Below are the code and all the weights of a small trained network. Each question names an input and a class and asks about switching units off, where a switched-off unit gives its printed mean instead of its output.

import numpy as np


def w(rows, s, z=0):
    codes = np.array(rows[::2]) - 128.0
    scale = np.full(codes.shape[1], s)
    scale[-1] = z or s
    return codes * scale


def f(y):
    return np.maximum(y, 0)


def log_softmax(a):
    a = a - a.max(-1, keepdims=True)
    return a - np.log(np.exp(a).sum(-1, keepdims=True))


def net(x, mask):
    res = np.array(x, float).reshape(1, 8) / 4 @ E
    y = f(res @ A[0][:, :-1].T + A[0][:, -1])
    res = res + np.where(mask, y, B[0][:, -1]) @ B[0][:, :-1]
    return log_softmax(res[-1] @ U[:, :-1].T + U[:, -1])


A, B = {}, {}
E = w([
[185,149,199,44,136,32,29,36,41,51],'x0',
[140,170,170,138,142,122,160,124,102,163],'x1',
[122,97,112,137,93,112,129,91,147,119],'x2',
[131,111,126,144,109,99,174,57,124,139],'x3',
[242,81,218,123,172,254,33,68,165,215],'x4',
[181,127,171,112,111,132,125,171,201,98],'x5',
[104,96,107,139,92,134,115,106,105,109],'x6',
[164,145,83,101,73,181,95,200,42,130],'x7',
],0.0093)
A[0] = w([
[111,125,101,186,138,189,186,171,146,144,244],'neuron 1',
[104,149,129,125,124,102,158,148,117,99,16],'neuron 2',
[144,158,142,109,140,101,97,102,101,84,216],'neuron 3',
[147,118,172,127,121,217,76,63,131,163,26],'neuron 4',
[70,193,124,112,80,83,173,152,123,60,2],'neuron 5',
[116,103,157,171,157,90,131,100,144,160,153],'neuron 6',
[134,136,119,130,122,115,147,145,106,98,13],'neuron 7',
[160,157,146,118,139,81,80,99,96,79,196],'neuron 8',
[129,114,111,245,125,153,163,161,144,138,223],'neuron 9',
[114,103,77,125,96,157,91,120,131,127,115],'neuron 10',
],0.012,0.00098)
B[0] = w([
[139,96,158,86,40,124,183,177,106,191,233],'neuron 1',
[127,128,74,83,170,201,136,52,137,74,184],'neuron 2',
[66,76,176,133,66,73,171,185,145,178,209],'neuron 3',
[160,210,28,164,190,127,40,44,186,26,246],'neuron 4',
[199,220,85,153,245,181,167,91,191,77,249],'neuron 5',
[150,165,135,108,103,127,136,194,113,122,177],'neuron 6',
[110,136,67,98,159,184,82,139,148,161,162],'neuron 7',
[45,6,204,96,2,117,124,148,94,205,230],'neuron 8',
[109,66,143,79,136,48,158,117,98,254,218],'neuron 9',
[116,153,143,135,102,132,207,113,198,145,162],'neuron 10',
],0.0081,0.014)
U = w([
[52,1,190,120,24,68,114,203,106,240,244],'0',
[169,238,49,162,242,210,89,45,148,50,12],'1',
],0.0074,0.0011)

Each question gives the input, the list of numbers given to net, and the class t.
The units are the neurons (one row each of A and B). Each row of codes is followed by its name. A weight is (code - 128) times the scale printed after its matrix; where a second scale follows, it is the last column's (A, B and U).
mask holds one flag per neuron, in row order. A switched-off neuron (its flag False) gives its mean, the last column of its row in B, instead of its output. The means were averaged over made-up inputs and are rounded, as every weight is.
A unit's drop is (log p(t) with every unit on - log p(t) with that unit switched off) / (log p(t) with every unit on - log p(t) with every unit switched off).
unit that matters most: the unit with the biggest drop
top k neurons: the k neurons with the biggest drops, biggest first
drop of u: that unit's drop, to one decimal
input [4,-1,-4,-4,-7,6,8,0], class 1: unit that matters most	neuron 5
input [7,-4,-1,-8,-5,-8,-5,-8], class 0: top 2 neurons	(neuron 8; neuron 3)
input [7,-6,6,1,7,-4,-3,-2], class 0: top 2 neurons	(neuron 8; neuron 5)
input [-4,-5,2,7,-5,-6,-3,-2], class 1: top 2 neurons	(neuron 5; neuron 8)
input [8,4,1,-4,8,-2,6,-1], class 0: top 4 neurons	(neuron 8; neuron 3; neuron 5; neuron 2)
input [2,3,2,2,-3,7,4,-4], class 1: top 3 neurons	(neuron 5; neuron 1; neuron 9)
input [1,5,8,2,2,6,-4,-8], class 1: top 4 neurons	(neuron 1; neuron 8; neuron 9; neuron 3)
input [0,-1,-5,-1,-2,-8,-7,6], class 1: top 2 neurons	(neuron 8; neuron 9)
input [3,-5,-3,-6,3,8,-8,1], class 0: top 2 neurons	(neuron 5; neuron 8)
input [-2,-5,6,-2,-4,-3,5,-6], class 1: top 2 neurons	(neuron 8; neuron 5)
input [5,4,3,1,-7,-3,-8,-5], class 1: top 2 neurons	(neuron 5; neuron 2)
input [5,-1,3,4,-7,-7,-2,-7], class 1: drop of neuron 5	6.8
input [8,-5,3,-2,8,-2,-3,-5], class 0: drop of neuron 5	2.5
